m =
101	80	96	47	113	92	62	138	83	48
70	123	76	152	77	85	128	70	78	109
Rows and columns are counted from 1.
row 1 col 1 => 101
row 2 col 9 => 78
row 2 col 3 => 76
row 2 col 4 => 152
row 1 col 2 => 80
row 2 col 10 => 109

grid =
128   56   91  115  110   84  120   95  103   89  118   96  128  102
110   85   93  106  106   89  100   89   95   93  100  102  106  106
115   76   93  109  107   90  111   95  100   92  108   98  115  105
129   60   84  117  113   75  108   81   91   84  106  102  118  115
134   49   84  119  115   74  114   82   94   83  112  101  127  112
Indices start at 1.
row 1 col 1: 128
row 4 col 3: 84
row 4 col 9: 91
row 4 col 4: 117
row 4 col 5: 113
row 5 col 7: 114
row 4 col 12: 102
row 1 col 11: 118
row 3 col 4: 109
row 4 col 10: 84
row 2 col 13: 106
row 1 col 13: 128
row 1 col 9: 103
row 5 col 5: 115
row 2 col 14: 106
row 3 col 14: 105
row 4 col 2: 60
row 2 col 8: 89
row 1 col 7: 120

arr =
88	89	110	102	88	105
98	96	97	100	100	93
155	95	83	80	123	87
89	77	107	79	110	110
90	85	107	78	117	92
93	104	97	93	74	100
85	101	109	99	77	122
87	103	109	111	89	117
111	80	110	108	120	85
128	97	114	116	124	86
87	84	104	96	80	91
Indices start at 1.
(1, 1) => 88
(9, 2) => 80
(4, 5) => 110
(1, 2) => 89
(7, 3) => 109
(7, 2) => 101
(3, 5) => 123
(6, 3) => 97
(1, 5) => 88
(3, 3) => 83
(2, 1) => 98
(8, 2) => 103
(6, 4) => 93
(3, 1) => 155
(8, 1) => 87
(2, 5) => 100
(6, 5) => 74
(1, 4) => 102

x =
156,104,75,110,135
135,50,75,110,118
62,104,75,110,135
145,104,75,110,137
Rows and columns are counted from 1.
row 1 col 1: 156
row 4 col 2: 104
row 3 col 2: 104
row 2 col 5: 118
row 4 col 5: 137
row 2 col 4: 110

a =
[[102 116  88  74  97  82 123 117]
 [ 83 119  86 114 148 102 112 102]
 [ 82 114  87 118 126  95  88 157]
 [ 85 116 107 127  71  82 112  99]
 [ 83 121  98 127 105  85 125  87]]
Rows and columns are counted from 1.
row 1 col 1 -> 102
row 5 col 2 -> 121
row 4 col 8 -> 99
row 1 col 3 -> 88
row 5 col 1 -> 83
row 5 col 4 -> 127
row 5 col 3 -> 98
row 4 col 2 -> 116
row 4 col 1 -> 85
row 2 col 3 -> 86
row 4 col 7 -> 112
row 3 col 3 -> 87
row 2 col 4 -> 114

A =
96	104	100	95	101	118	94	102	71	108	92	77	126	71	88	80
117	111	100	82	113	103	89	100	126	118	101	98	69	88	105	120
101	95	101	99	109	122	74	107	96	102	101	76	112	88	103	98
84	120	109	89	98	98	94	104	89	101	100	99	116	103	93	74
101	98	95	100	97	117	83	108	89	104	101	77	119	88	93	90
114	80	102	101	97	93	79	109	96	108	98	106	95	112	106	115
125	110	101	71	113	83	106	93	119	125	96	123	67	87	94	122
98	93	97	104	113	133	68	102	109	103	109	71	103	100	105	102
99	87	97	100	106	120	75	106	113	99	109	88	89	98	99	102
116	84	102	95	94	103	82	113	80	110	96	103	107	105	112	106
80	94	92	104	86	95	117	117	101	93	103	115	90	95	104	93
81	118	104	101	95	96	87	107	106	97	106	71	100	107	93	79
78	128	100	92	96	91	107	107	67	100	80	84	144	81	83	56
117	109	101	83	113	92	86	95	117	123	94	101	70	86	103	120
80	112	96	83	100	87	98	102	107	99	104	111	102	114	82	76
Indices start at 1.
(1, 1) => 96
(7, 4) => 71
(15, 1) => 80
(9, 14) => 98
(8, 13) => 103
(10, 8) => 113
(5, 13) => 119
(14, 14) => 86
(14, 11) => 94
(7, 10) => 125
(4, 3) => 109
(8, 15) => 105
(15, 16) => 76
(11, 5) => 86
(10, 12) => 103
(11, 13) => 90
(14, 12) => 101
(8, 14) => 100
(10, 3) => 102
(7, 11) => 96
(15, 14) => 114
(2, 9) => 126
(12, 13) => 100
(7, 1) => 125
(1, 13) => 126
(6, 6) => 93
(6, 8) => 109
(8, 4) => 104
(3, 4) => 99
(12, 6) => 96
(15, 6) => 87
(14, 15) => 103
(13, 5) => 96
(11, 6) => 95
(11, 14) => 95
(10, 10) => 110
(14, 10) => 123
(2, 13) => 69

M =
 79   80  116  111   96  108   96
132  154   99  118  150   71  121
Rows and columns are counted from 1.
(1, 1) => 79
(1, 4) => 111
(2, 7) => 121
(1, 3) => 116

X =
[[ 68  80  85 102  89]
 [136 113 126  86  92]
 [ 89  58  93  58 104]
 [117 134 116 125  83]
 [147 127 105  79  81]
 [101 108 110  87 121]
 [137 106  94 105 111]
 [116 103  95 124 103]
 [123 127 121 135  88]
 [ 74 105  77 128  90]
 [ 56  86  73 107  70]
 [110  96 111  72 116]
 [138 109 116  80  99]
 [135 121 102 105  89]
 [111 114 100  68 153]]
Indices start at 1.
row 1 col 1 = 68
row 7 col 3 = 94
row 4 col 1 = 117
row 2 col 2 = 113
row 15 col 3 = 100
row 1 col 2 = 80
row 15 col 4 = 68
row 10 col 5 = 90
row 2 col 4 = 86
row 10 col 2 = 105
row 15 col 2 = 114
row 11 col 1 = 56
row 5 col 4 = 79
row 11 col 2 = 86
row 5 col 1 = 147
row 9 col 1 = 123
row 14 col 3 = 102
row 10 col 1 = 74
row 7 col 1 = 137
row 5 col 5 = 81
row 3 col 1 = 89
row 9 col 2 = 127
row 14 col 1 = 135
row 10 col 4 = 128
row 14 col 2 = 121

data =
84	130	93	101	118	95	96	55	105	94	103	89	127
84	130	93	101	118	95	96	55	105	94	102	89	126
84	130	94	101	118	95	96	56	105	94	102	88	127
84	130	93	101	118	95	96	55	105	95	102	88	127
84	130	94	101	118	95	96	55	105	95	102	88	127
84	129	94	101	118	95	96	55	105	94	102	89	127
84	130	93	101	118	95	96	55	105	94	102	89	126
84	130	93	100	118	96	96	55	105	94	102	88	127
Rows and columns are counted from 1.
(1, 1)	84
(6, 8)	55
(3, 3)	94
(2, 11)	102
(2, 7)	96
(6, 12)	89
(8, 3)	93
(4, 10)	95
(3, 4)	101
(6, 5)	118
(8, 8)	55
(2, 1)	84
(6, 2)	129
(4, 4)	101
(5, 5)	118
(1, 6)	95
(7, 4)	101
(1, 7)	96
(4, 8)	55
(3, 13)	127
(7, 6)	95
(7, 11)	102
(2, 8)	55
(5, 8)	55
(5, 2)	130
(5, 6)	95
(5, 1)	84
(2, 2)	130
(5, 12)	88
(3, 10)	94
(1, 5)	118
(1, 8)	55
(4, 12)	88

B =
71	131	118	105	120	137
109	90	96	116	41	117
87	119	95	104	156	111
109	121	85	73	114	51
125	135	112	68	112	71
83	138	74	88	74	72
93	92	61	64	133	91
Indices start at 1.
row 1 col 1 => 71
row 5 col 3 => 112
row 7 col 2 => 92
row 3 col 6 => 111
row 1 col 5 => 120
row 4 col 3 => 85
row 6 col 1 => 83
row 4 col 5 => 114
row 1 col 2 => 131
row 6 col 6 => 72
row 5 col 5 => 112
row 3 col 4 => 104
